Below is a small trained network, with its code and all its weights. Each question gives an input and a class and asks what happens when units are switched off, that is, made to give their printed mean instead of their output.

import numpy as np


def w(rows, s, z=0):
    codes = np.array(rows[::2]) - 128.0
    scale = np.full(codes.shape[1], s)
    scale[-1] = z or s
    return codes * scale


def norm(h):
    return h / np.sqrt((h * h).mean(-1, keepdims=True) + 1e-5)


def f(y):
    return np.maximum(y, 0)


def log_softmax(a):
    a = a - a.max(-1, keepdims=True)
    return a - np.log(np.exp(a).sum(-1, keepdims=True))


def net(x, mask):
    res = np.array(x, float).reshape(1, 8) / 4 @ E
    u = 0
    for l in range(3):
        y = f(norm(res) @ A[l][:, :-1].T + A[l][:, -1])
        res = res + np.where(mask[u : u + 4], y, B[l][:, -1]) @ B[l][:, :-1]
        u += 4
    return log_softmax(norm(res)[-1] @ U[:, :-1].T + U[:, -1])


A, B = {}, {}
E = w([
[140,126,144],'x0',
[134,2,155],'x1',
[112,127,111],'x2',
[183,133,54],'x3',
[114,126,119],'x4',
[130,128,128],'x5',
[124,128,126],'x6',
[60,125,197],'x7',
],0.009)
A[0] = w([
[254,100,88,1],'0.n1',
[5,141,123,11],'0.n2',
[131,150,162,233],'0.n3',
[139,116,229,157],'0.n4',
],0.0088,0.00086)
B[0] = w([
[35,128,70,253],'0.n1',
[128,133,91,227],'0.n2',
[199,191,2,184],'0.n3',
[36,116,38,244],'0.n4',
],0.0077,0.0035)
A[1] = w([
[84,167,165,2],'1.n1',
[207,89,131,197],'1.n2',
[61,3,119,173],'1.n3',
[109,190,174,91],'1.n4',
],0.014,0.0033)
B[1] = w([
[62,91,52,144],'1.n1',
[79,144,5,144],'1.n2',
[166,103,128,254],'1.n3',
[75,83,167,155],'1.n4',
],0.012,0.011)
A[2] = w([
[42,134,149,7],'2.n1',
[195,50,170,92],'2.n2',
[125,41,254,93],'2.n3',
[30,142,66,255],'2.n4',
],0.0059,0.0029)
B[2] = w([
[54,132,71,142],'2.n1',
[151,188,206,163],'2.n2',
[127,113,153,160],'2.n3',
[179,184,254,254],'2.n4',
],0.0098,0.0061)
U = w([
[137,225,169,228],'0',
[187,2,129,94],'1',
[31,156,165,148],'2',
[94,25,213,2],'3',
[170,213,52,58],'4',
[168,72,39,117],'5',
],0.017,0.0036)

Each question gives the input, the list of numbers given to net, and the class t.
The units are the neurons (one row each of A and B). Each row of codes is followed by its name. A weight is (code - 128) times the scale printed after its matrix; where a second scale follows, it is the last column's (A, B and U).
mask holds one flag per neuron, layer by layer. A switched-off neuron (its flag False) gives its mean, the last column of its row in B, instead of its output. The means were averaged over made-up inputs and are rounded, as every weight is.
A unit's drop is (log p(t) with every unit on - log p(t) with that unit switched off) / (log p(t) with every unit on - log p(t) with every unit switched off).
The circuit of an input: a set's keep is (log p(t) with only the set's units on - log p(t) with every unit switched off) / (log p(t) with every unit on - log p(t) with every unit switched off). Starting from all 12 units, units are removed one at a time, each time the one whose removal leaves the highest keep (on an exact tie, the one counted first), for as long as the keep stays at least 0.8.
circuit, biggest first: the units of the circuit, biggest drop first
k most important neurons: the k neurons with the biggest drops, biggest first
k most important neurons of layer l: the k neurons of layer l with the biggest drops, biggest first
input [0,0,-4,-2,-1,4,-6,-5], class 0: circuit, biggest first	[2.n4 1.n3]
input [2,0,-2,-4,-1,7,8,-8], class 0: 2 most important neurons of layer 0	[0.n1 0.n4]
input [3,3,-1,-6,-7,1,8,-3], class 1: 2 most important neurons	[1.n3 2.n4]
input [-7,1,-2,-6,5,-3,5,-2], class 1: circuit, biggest first	[1.n3 0.n1]
input [5,6,2,4,-2,-4,-6,-2], class 5: circuit, biggest first	[1.n2]
input [2,0,7,4,1,0,3,3], class 0: 2 most important neurons	[1.n3 0.n2]
input [-8,-3,3,-1,-5,-1,4,-7], class 0: 2 most important neurons of layer 0	[0.n3 0.n1]
input [-4,-3,7,7,3,7,-6,6], class 0: 2 most important neurons	[2.n4 1.n3]
input [0,-3,-6,0,7,6,-5,-6], class 0: 2 most important neurons of layer 0	[0.n1 0.n3]
input [7,3,-1,6,5,6,-3,8], class 1: 2 most important neurons of layer 1	[1.n3 1.n4]
